Below is a small trained network, with its code and all its weights. Each question gives an input and a class and asks what happens when units are switched off, that is, made to give their printed mean instead of their output.

import numpy as np


def w(rows, s, z=0):
    codes = np.array(rows[::2]) - 128.0
    scale = np.full(codes.shape[1], s)
    scale[-1] = z or s
    return codes * scale


def norm(h):
    return h / np.sqrt((h * h).mean(-1, keepdims=True) + 1e-5)


def f(y):
    return y / 2 * (1 + np.tanh(0.7978845608 * (y + 0.044715 * y**3)))


def log_softmax(a):
    a = a - a.max(-1, keepdims=True)
    return a - np.log(np.exp(a).sum(-1, keepdims=True))


def net(x, mask):
    res = np.array(x, float).reshape(1, 6) / 4 @ E
    u = 0
    for l in range(4):
        y = f(norm(res) @ A[l][:, :-1].T + A[l][:, -1])
        res = res + np.where(mask[u : u + 14], y, B[l][:, -1]) @ B[l][:, :-1]
        u += 14
    return log_softmax(norm(res)[-1] @ U[:, :-1].T + U[:, -1])


A, B = {}, {}
E = w([
[58,140,111,40,161,56,136,79,111,105,160],'x0',
[156,90,191,119,97,103,72,110,137,83,178],'x1',
[137,75,132,162,199,64,126,173,117,114,108],'x2',
[172,149,141,151,174,137,215,86,152,146,200],'x3',
[131,154,107,119,181,179,143,82,129,2,90],'x4',
[108,134,191,92,192,189,79,161,148,171,143],'x5',
],0.0075)
A[0] = w([
[163,120,88,115,174,172,93,58,108,93,94,80],'L0N1',
[112,138,190,108,198,179,78,142,137,166,160,73],'L0N2',
[143,98,190,139,101,125,126,96,127,101,200,69],'L0N3',
[91,118,44,73,137,115,116,119,179,149,175,73],'L0N4',
[232,157,112,171,115,181,91,174,97,141,114,91],'L0N5',
[92,102,139,144,79,100,146,192,133,187,207,4],'L0N6',
[40,180,82,161,122,181,180,187,85,139,127,41],'L0N7',
[181,48,87,113,37,101,211,85,24,99,104,138],'L0N8',
[79,152,177,146,124,130,77,119,170,138,162,62],'L0N9',
[101,134,179,109,126,118,112,125,123,116,153,62],'L0N10',
[152,178,164,39,3,206,148,33,131,161,111,15],'L0N11',
[93,122,114,85,70,155,87,178,20,131,66,81],'L0N12',
[84,72,142,126,91,145,37,132,63,98,112,90],'L0N13',
[41,135,200,135,205,194,106,145,151,158,113,78],'L0N14',
],0.0056,0.0043)
B[0] = w([
[90,177,159,102,120,131,197,175,158,120,120,164],'L0N1',
[177,156,49,133,112,151,92,175,30,104,188,194],'L0N2',
[191,148,130,89,90,82,130,48,173,148,86,146],'L0N3',
[110,99,113,148,89,141,119,112,123,124,110,133],'L0N4',
[6,6,140,217,96,158,116,43,97,137,158,196],'L0N5',
[65,147,201,97,75,73,191,198,58,143,131,149],'L0N6',
[133,94,86,78,154,149,126,124,223,214,114,144],'L0N7',
[173,218,32,104,134,155,2,205,63,122,195,253],'L0N8',
[140,152,71,83,79,127,131,208,127,117,174,123],'L0N9',
[133,95,119,129,120,142,106,111,143,111,169,116],'L0N10',
[36,190,130,177,151,180,131,141,243,178,225,197],'L0N11',
[101,232,213,157,176,88,78,91,116,164,60,217],'L0N12',
[124,203,202,163,162,111,93,70,141,145,132,214],'L0N13',
[204,142,26,90,126,133,84,142,39,104,165,207],'L0N14',
],0.0059,0.0029)
A[1] = w([
[89,141,127,96,60,93,125,181,126,210,116,38],'L1N1',
[178,2,104,121,184,84,110,135,103,111,115,2],'L1N2',
[79,171,110,73,174,70,104,114,95,131,179,85],'L1N3',
[130,141,181,147,63,96,83,156,177,110,159,98],'L1N4',
[214,152,80,97,158,111,214,85,165,207,105,137],'L1N5',
[164,145,107,202,53,155,125,157,105,115,95,99],'L1N6',
[78,96,83,22,120,86,148,83,142,116,124,58],'L1N7',
[169,134,200,131,128,89,111,104,160,113,182,14],'L1N8',
[156,76,142,128,189,76,129,224,135,104,124,21],'L1N9',
[101,108,132,138,110,140,84,112,75,110,79,80],'L1N10',
[196,119,152,102,155,125,178,152,190,118,178,70],'L1N11',
[149,168,150,173,122,108,158,136,95,169,169,86],'L1N12',
[108,114,129,69,169,169,153,78,128,44,96,158],'L1N13',
[124,123,70,112,160,149,176,135,156,194,48,14],'L1N14',
],0.0068,0.0032)
B[1] = w([
[125,111,164,92,85,120,229,179,76,70,116,201],'L1N1',
[115,145,81,122,191,104,180,148,249,155,138,171],'L1N2',
[108,49,150,254,126,180,115,110,96,177,136,254],'L1N3',
[123,75,76,59,153,99,166,114,159,137,102,193],'L1N4',
[156,152,146,126,154,108,85,126,80,172,58,192],'L1N5',
[93,91,115,184,174,136,81,110,98,106,164,209],'L1N6',
[100,36,133,239,168,185,69,96,110,146,168,171],'L1N7',
[199,84,143,57,142,140,76,85,151,135,72,153],'L1N8',
[129,195,95,104,167,107,182,154,237,175,175,175],'L1N9',
[128,147,184,156,169,94,117,117,175,177,141,175],'L1N10',
[114,154,176,130,149,112,55,99,102,105,88,154],'L1N11',
[147,125,151,113,116,83,172,130,66,148,111,164],'L1N12',
[134,137,137,154,46,146,161,203,130,118,107,244],'L1N13',
[146,69,73,61,116,148,113,103,110,162,51,153],'L1N14',
],0.0069,0.0034)
A[2] = w([
[120,183,216,141,122,58,129,94,123,154,62,48],'L2N1',
[172,48,196,115,74,45,166,165,128,160,141,103],'L2N2',
[121,171,87,186,139,214,74,174,192,36,91,189],'L2N3',
[213,107,144,189,156,170,218,31,128,161,153,66],'L2N4',
[175,102,93,63,157,83,70,20,78,212,65,164],'L2N5',
[221,171,217,104,181,161,205,63,65,151,184,90],'L2N6',
[18,63,121,89,146,81,137,9,130,133,147,4],'L2N7',
[45,119,111,67,203,108,139,32,40,87,182,59],'L2N8',
[197,28,136,160,102,186,91,115,167,144,113,125],'L2N9',
[181,93,170,93,91,116,58,116,225,2,152,120],'L2N10',
[224,192,167,153,191,102,209,49,64,150,152,52],'L2N11',
[103,140,135,118,133,161,206,114,114,11,45,89],'L2N12',
[146,112,119,168,220,34,142,182,152,113,34,177],'L2N13',
[31,113,163,100,91,123,103,118,137,81,193,128],'L2N14',
],0.0054,0.0037)
B[2] = w([
[81,146,122,133,134,97,112,159,103,152,69,134],'L2N1',
[87,140,166,78,70,186,210,130,60,89,134,168],'L2N2',
[118,116,196,114,97,57,190,184,61,191,175,255],'L2N3',
[41,155,201,138,177,65,44,84,111,154,114,146],'L2N4',
[177,105,120,113,93,181,132,143,171,34,35,179],'L2N5',
[93,185,139,165,98,88,20,189,107,139,36,153],'L2N6',
[114,105,126,181,111,146,129,117,149,143,146,126],'L2N7',
[152,77,181,209,117,164,101,202,71,162,132,134],'L2N8',
[82,35,95,153,160,155,95,42,119,88,150,154],'L2N9',
[173,55,96,1,117,167,197,92,117,121,28,184],'L2N10',
[39,175,185,105,66,83,8,121,142,95,130,143],'L2N11',
[196,122,196,154,59,172,160,203,86,203,77,151],'L2N12',
[111,234,127,115,144,155,148,64,247,178,196,218],'L2N13',
[182,120,137,168,195,131,159,136,168,199,127,158],'L2N14',
],0.0062,0.0054)
A[3] = w([
[54,36,147,217,170,142,128,66,86,119,155,19],'L3N1',
[187,129,81,87,185,165,44,204,38,111,215,42],'L3N2',
[172,154,179,164,139,206,199,157,143,45,84,93],'L3N3',
[65,162,186,98,86,171,95,132,132,102,98,113],'L3N4',
[58,159,165,90,133,89,28,155,145,120,51,65],'L3N5',
[172,194,183,131,142,118,87,86,82,182,113,44],'L3N6',
[98,174,80,120,24,211,79,90,140,147,168,106],'L3N7',
[163,161,34,168,71,41,129,74,90,77,161,4],'L3N8',
[109,155,27,129,183,154,154,106,94,202,12,53],'L3N9',
[154,155,96,136,121,80,55,151,86,151,173,74],'L3N10',
[61,177,133,121,175,102,40,95,129,93,76,44],'L3N11',
[179,54,79,31,110,88,116,78,125,171,130,102],'L3N12',
[84,188,100,129,104,166,138,110,254,154,171,86],'L3N13',
[161,141,14,162,106,55,112,117,111,92,133,72],'L3N14',
],0.0074,0.004)
B[3] = w([
[40,51,78,212,146,224,110,79,106,196,171,240],'L3N1',
[178,202,3,92,189,150,69,195,78,49,183,252],'L3N2',
[71,83,108,124,53,60,152,178,61,214,156,188],'L3N3',
[161,138,105,176,154,71,149,119,126,129,125,220],'L3N4',
[142,187,138,207,109,89,86,71,133,74,133,239],'L3N5',
[72,115,148,165,96,119,58,156,169,47,72,184],'L3N6',
[150,142,97,115,223,74,139,125,179,118,151,222],'L3N7',
[140,193,112,134,221,187,36,224,60,85,160,176],'L3N8',
[169,37,178,54,115,183,89,59,152,24,125,245],'L3N9',
[162,177,121,136,165,149,114,185,109,57,86,190],'L3N10',
[157,169,198,175,37,81,141,166,103,159,98,191],'L3N11',
[144,97,106,117,126,234,154,137,139,68,30,189],'L3N12',
[143,124,99,123,175,28,190,88,176,128,141,212],'L3N13',
[173,156,137,53,156,173,66,162,139,103,191,171],'L3N14',
],0.0078,0.0032)
U = w([
[189,207,53,90,198,189,30,226,45,68,208,217],'0',
[35,38,132,234,156,208,82,69,87,206,195,82],'1',
[113,223,237,187,79,40,46,82,131,107,40,30],'2',
[116,120,184,65,33,92,237,220,30,200,137,85],'3',
[201,39,121,5,134,211,127,43,182,59,57,182],'4',
[130,217,75,105,236,60,193,80,251,189,225,2],'5',
],0.013,0.002)

Each question gives the input, the list of numbers given to net, and the class t.
The units are the neurons (one row each of A and B). Each row of codes is followed by its name. A weight is (code - 128) times the scale printed after its matrix; where a second scale follows, it is the last column's (A, B and U).
mask holds one flag per neuron, layer by layer. A switched-off neuron (its flag False) gives its mean, the last column of its row in B, instead of its output. The means were averaged over made-up inputs and are rounded, as every weight is.
A unit's drop is (log p(t) with every unit on - log p(t) with that unit switched off) / (log p(t) with every unit on - log p(t) with every unit switched off).
The circuit of an input: a set's keep is (log p(t) with only the set's units on - log p(t) with every unit switched off) / (log p(t) with every unit on - log p(t) with every unit switched off). Starting from the 12 units with the biggest drops (on a tie, the unit counted first), units are removed one at a time, each time the one whose removal leaves the highest keep (on an exact tie, the one counted first), for as long as the keep stays at least 0.8.
units of the circuit, in order: the units of the circuit, biggest drop first
top k neurons: the k neurons with the biggest drops, biggest first
k most important neurons of layer l: the k neurons of layer l with the biggest drops, biggest first
input [-6,-5,-2,0,-4,-5], class 1: top 3 neurons	L0N5, L0N14, L3N1
input [8,-6,-5,-4,-6,-5], class 1: units of the circuit, in order	L1N7
input [8,-4,-1,6,-7,8], class 0: 3 most important neurons of layer 0	L0N2, L0N14, L0N5
input [-2,-6,8,-6,-7,-4], class 5: units of the circuit, in order	L2N13, L1N9
input [-7,0,-2,8,6,2], class 2: 2 most important neurons of layer 1	L1N3, L1N7
input [-2,4,6,-5,0,5], class 5: top 2 neurons	L0N8, L2N13
input [-6,4,1,0,-7,7], class 0: units of the circuit, in order	L0N2, L3N2
input [8,-4,-2,5,8,-3], class 1: top 3 neurons	L1N7, L1N3, L3N1
input [-3,-5,-8,-2,-7,-5], class 5: top 3 neurons	L0N11, L3N7, L2N3
input [5,-4,-8,4,-8,1], class 3: 4 most important neurons of layer 1	L1N1, L1N12, L1N5, L1N9
input [-4,1,-5,5,-5,4], class 2: top 2 neurons	L0N8, L1N12
input [1,8,5,5,-4,-7], class 4: units of the circuit, in order	L1N8, L3N12
input [-2,4,4,-5,5,4], class 2: 2 most important neurons of layer 1	L1N10, L1N1
input [8,-1,-8,-1,-3,7], class 1: units of the circuit, in order	L1N3
input [-5,1,-7,2,-3,1], class 5: top 3 neurons	L0N11, L1N3, L3N13
input [4,-4,-5,-4,4,4], class 5: 3 most important neurons of layer 0	L0N11, L0N8, L0N5
input [-3,-2,6,0,-6,6], class 0: 3 most important neurons of layer 0	L0N2, L0N14, L0N6
input [-6,6,-3,-7,1,2], class 2: top 3 neurons	L0N12, L0N13, L1N3
input [0,5,6,0,5,1], class 5: units of the circuit, in order	L1N2, L2N13
input [0,-6,-1,0,5,5], class 4: units of the circuit, in order	L3N9
input [-1,2,8,0,-4,7], class 5: top 4 neurons	L1N9, L1N2, L0N8, L2N13
input [-7,-2,-2,-8,6,-5], class 2: top 3 neurons	L0N12, L1N3, L1N7
input [-3,-4,1,-4,-5,-5], class 0: top 3 neurons	L0N8, L1N6, L2N3
input [-1,0,7,-7,-5,-7], class 0: 3 most important neurons of layer 2	L2N11, L2N4, L2N6
input [-3,7,-3,6,7,6], class 3: 2 most important neurons of layer 3	L3N3, L3N9
input [4,8,0,-6,-8,5], class 3: top 4 neurons	L0N6, L1N1, L2N2, L3N9
input [-6,-2,-5,-8,-2,1], class 2: units of the circuit, in order	L0N12
input [-8,-7,-3,1,5,7], class 1: top 2 neurons	L0N5, L0N8
input [-2,-2,5,4,-4,4], class 5: top 2 neurons	L1N9, L0N8
input [-6,-1,-5,0,7,5], class 3: top 2 neurons	L1N3, L0N8
